Below are the code and all the weights of a small trained network. Each question names an input and a target symbol and asks about switching units off, where a switched-off unit gives its printed mean instead of its output.

import numpy as np


def w(rows, s, z=0):
    codes = np.array(rows[::2]) - 128.0
    scale = np.full(codes.shape[1], s)
    scale[-1] = z or s
    return codes * scale


def norm(h):
    return h / np.sqrt((h * h).mean(-1, keepdims=True) + 1e-5)


def f(y):
    return np.maximum(y, 0)


def softmax(a):
    e = np.exp(a - a.max(-1, keepdims=True))
    return e / e.sum(-1, keepdims=True)


def log_softmax(a):
    a = a - a.max(-1, keepdims=True)
    return a - np.log(np.exp(a).sum(-1, keepdims=True))


def net(x, mask):
    ids = ['αεθλφω'.index(c) for c in x.split()]
    T = len(ids)
    res = E[ids] + P[:T]
    u = 0
    for l in range(3):
        q, k, v = (norm(res) @ M[l].T for M in (Q, K, V))
        z = softmax(np.where(np.tri(T) > 0, q @ k.T / 4**0.5, -1e9)) @ v
        res = res + np.where(mask[u], z, O[l][:, -1]) @ O[l][:, :-1]
        u += 1
        y = f(norm(res) @ A[l][:, :-1].T + A[l][:, -1])
        res = res + np.where(mask[u : u + 4], y, B[l][:, -1]) @ B[l][:, :-1]
        u += 4
    return log_softmax(norm(res)[-1] @ U[:, :-1].T + U[:, -1])


Q, K, V, O, A, B = {}, {}, {}, {}, {}, {}
E = w([
[104,100,113,95],'α',
[111,107,122,93],'ε',
[109,102,123,94],'θ',
[124,93,129,83],'λ',
[175,160,120,54],'φ',
[95,116,43,6],'ω',
],0.017)
P = w([
[106,162,149,178],'0',
[117,92,197,26],'1',
[213,110,5,167],'2',
[39,130,160,78],'3',
[199,132,21,167],'4',
[61,159,142,94],'5',
[181,139,41,165],'6',
[94,141,148,97],'7',
[174,122,65,159],'8',
[106,123,144,94],'9',
[176,117,78,155],'10',
[106,133,123,93],'11',
[182,131,90,161],'12',
[55,127,138,96],'13',
],0.013)
Q[0] = w([
[71,141,254,104],'0.h1',
[153,41,18,242],'0.h1',
[68,153,63,147],'0.h1',
[144,20,37,98],'0.h1',
],0.0076)
K[0] = w([
[104,125,254,237],'0.h1',
[213,197,42,10],'0.h1',
[46,151,82,82],'0.h1',
[200,54,126,30],'0.h1',
],0.0075)
V[0] = w([
[150,9,58,157],'0.h1',
[115,174,139,108],'0.h1',
[158,4,204,129],'0.h1',
[85,56,115,214],'0.h1',
],0.011)
O[0] = w([
[120,170,1,181,255],'0.h1',
[156,131,160,101,123],'0.h1',
[63,219,124,126,174],'0.h1',
[6,110,109,241,62],'0.h1',
],0.0091,0.0031)
A[0] = w([
[181,131,214,206,11],'0.n1',
[104,144,162,252,77],'0.n2',
[109,150,115,67,85],'0.n3',
[74,130,115,104,149],'0.n4',
],0.02,0.0013)
B[0] = w([
[168,251,128,152,133],'0.n1',
[99,48,65,160,142],'0.n2',
[104,111,153,147,254],'0.n3',
[167,135,146,106,224],'0.n4',
],0.024,0.0089)
Q[1] = w([
[124,247,98,127],'1.h1',
[39,119,153,61],'1.h1',
[184,154,96,81],'1.h1',
[126,227,173,106],'1.h1',
],0.011)
K[1] = w([
[116,245,58,135],'1.h1',
[162,108,206,197],'1.h1',
[154,130,119,26],'1.h1',
[113,222,158,138],'1.h1',
],0.012)
V[1] = w([
[11,184,62,35],'1.h1',
[145,186,149,217],'1.h1',
[174,110,106,128],'1.h1',
[103,204,190,236],'1.h1',
],0.012)
O[1] = w([
[123,94,61,7,154],'1.h1',
[126,27,194,169,21],'1.h1',
[136,129,105,204,135],'1.h1',
[115,25,237,83,2],'1.h1',
],0.012,0.007)
A[1] = w([
[121,144,87,99,225],'1.n1',
[156,46,141,59,1],'1.n2',
[152,194,159,128,37],'1.n3',
[153,143,115,250,32],'1.n4',
],0.02,0.0019)
B[1] = w([
[148,97,184,149,254],'1.n1',
[60,150,119,18,164],'1.n2',
[125,100,97,80,197],'1.n3',
[77,156,248,75,185],'1.n4',
],0.015,0.0096)
Q[2] = w([
[108,99,116,146],'2.h1',
[134,101,107,6],'2.h1',
[199,128,142,148],'2.h1',
[126,128,135,117],'2.h1',
],0.02)
K[2] = w([
[153,29,108,120],'2.h1',
[204,12,163,252],'2.h1',
[196,131,84,204],'2.h1',
[141,125,157,135],'2.h1',
],0.015)
V[2] = w([
[25,20,127,2],'2.h1',
[35,183,137,200],'2.h1',
[69,187,11,67],'2.h1',
[225,34,150,133],'2.h1',
],0.0097)
O[2] = w([
[44,245,147,103,245],'2.h1',
[198,198,50,76,215],'2.h1',
[165,203,238,87,253],'2.h1',
[73,101,151,218,13],'2.h1',
],0.011,0.0033)
A[2] = w([
[133,212,210,150,152],'2.n1',
[125,173,255,154,134],'2.n2',
[112,204,169,78,141],'2.n3',
[76,165,163,168,2],'2.n4',
],0.021,0.0017)
B[2] = w([
[1,92,204,97,196],'2.n1',
[172,172,52,126,163],'2.n2',
[182,106,113,208,253],'2.n3',
[192,136,138,71,138],'2.n4',
],0.022,0.018)
U = w([
[97,127,149,242,125],'α',
[174,151,34,189,138],'ε',
[94,161,164,93,117],'θ',
[124,5,144,133,248],'λ',
[223,79,199,135,22],'φ',
[70,91,47,143,139],'ω',
],0.015,0.0017)

Each question gives the input, a string of symbols that net reads in full, and the target symbol t.
The units are the heads (4 rows each of Q, K, V and O) and the neurons (one row each of A and B). Each row of codes is followed by its name. A weight is (code - 128) times the scale printed after its matrix; where a second scale follows, it is the last column's (O, A, B and U).
mask holds one flag per unit, layer by layer, with each layer's heads first. A switched-off unit (its flag False) gives its mean, the last column of its rows in O or B, instead of its output. The means were averaged over made-up inputs and are rounded, as every weight is.
A unit's drop is (log p(t) with every unit on - log p(t) with that unit switched off) / (log p(t) with every unit on - log p(t) with every unit switched off).
The circuit of an input: a set's keep is (log p(t) with only the set's units on - log p(t) with every unit switched off) / (log p(t) with every unit on - log p(t) with every unit switched off). Starting from the 12 units with the biggest drops (on a tie, the unit counted first), units are removed one at a time, each time the one whose removal leaves the highest keep (on an exact tie, the one counted first), for as long as the keep stays at least 0.8.
units of the circuit, in order: the units of the circuit, biggest drop first
top k neurons: the k neurons with the biggest drops, biggest first
k most important neurons of layer l: the k neurons of layer l with the biggest drops, biggest first
input α λ λ α, target α: units of the circuit, in order -> 2.n3
input α λ ω λ α φ, target α: 2 most important neurons of layer 1 -> 1.n2; 1.n3
input ε λ ω φ, target ω: units of the circuit, in order -> 2.h1; 1.h1; 0.n1; 2.n1
input θ λ ε α θ, target θ: 3 most important neurons of layer 1 -> 1.n3; 1.n4; 1.n2
input φ λ φ φ λ λ α α λ λ φ θ φ, target φ: top 4 neurons -> 0.n3; 1.n4; 1.n2; 2.n3
input ε ω λ λ ω λ ω φ α λ φ λ, target ω: units of the circuit, in order -> 2.h1; 1.h1
input φ ω θ λ λ ε φ θ λ ε ε φ, target λ: top 4 neurons -> 1.n4; 0.n3; 0.n1; 2.n3
input α θ λ λ λ ω, target α: top 3 neurons -> 0.n2; 0.n3; 2.n3
input θ λ ω φ ε φ λ ω λ θ λ ω, target ε: top 4 neurons -> 0.n1; 0.n2; 2.n1; 1.n4
input ε ε α θ λ α λ θ θ ε, target ω: units of the circuit, in order -> 1.h1; 2.h1; 0.n1; 0.h1
input θ λ θ ε, target ε: top 3 neurons -> 0.n2; 0.n1; 2.n1
input φ ε λ λ ε, target α: top 3 neurons -> 0.n4; 1.n4; 2.n1
input ε θ θ θ, target ω: top 3 neurons -> 0.n1; 2.n1; 0.n3
input λ λ θ λ θ, target α: top 3 neurons -> 2.n1; 2.n3; 0.n3
input ω λ θ φ λ, target φ: units of the circuit, in order -> 2.h1
input φ λ ω φ λ λ φ θ λ α λ ω ε α, target λ: top 4 neurons -> 0.n1; 1.n4; 0.n4; 2.n3
input α λ θ λ λ φ, target α: units of the circuit, in order -> 2.n3; 2.n1
input λ λ ω θ λ λ θ φ λ, target φ: units of the circuit, in order -> 2.h1; 0.h1
input φ λ λ ω θ φ φ ω, target λ: units of the circuit, in order -> 0.h1; 2.h1
input θ α λ α λ λ φ α, target ε: units of the circuit, in order -> 1.n4
input θ λ φ λ λ φ, target ε: top 4 neurons -> 0.n2; 0.n1; 1.n3; 2.n1
input θ φ θ, target φ: top 2 neurons -> 1.n4; 1.n2
input λ ε φ ε θ, target φ: top 2 neurons -> 0.n3; 1.n4
input φ θ λ φ α θ φ θ λ λ θ φ λ φ, target λ: top 3 neurons -> 1.n4; 0.n1; 2.n3
input φ λ θ θ λ α ε λ φ φ λ λ φ θ, target λ: 2 most important neurons of layer 2 -> 2.n3; 2.n1
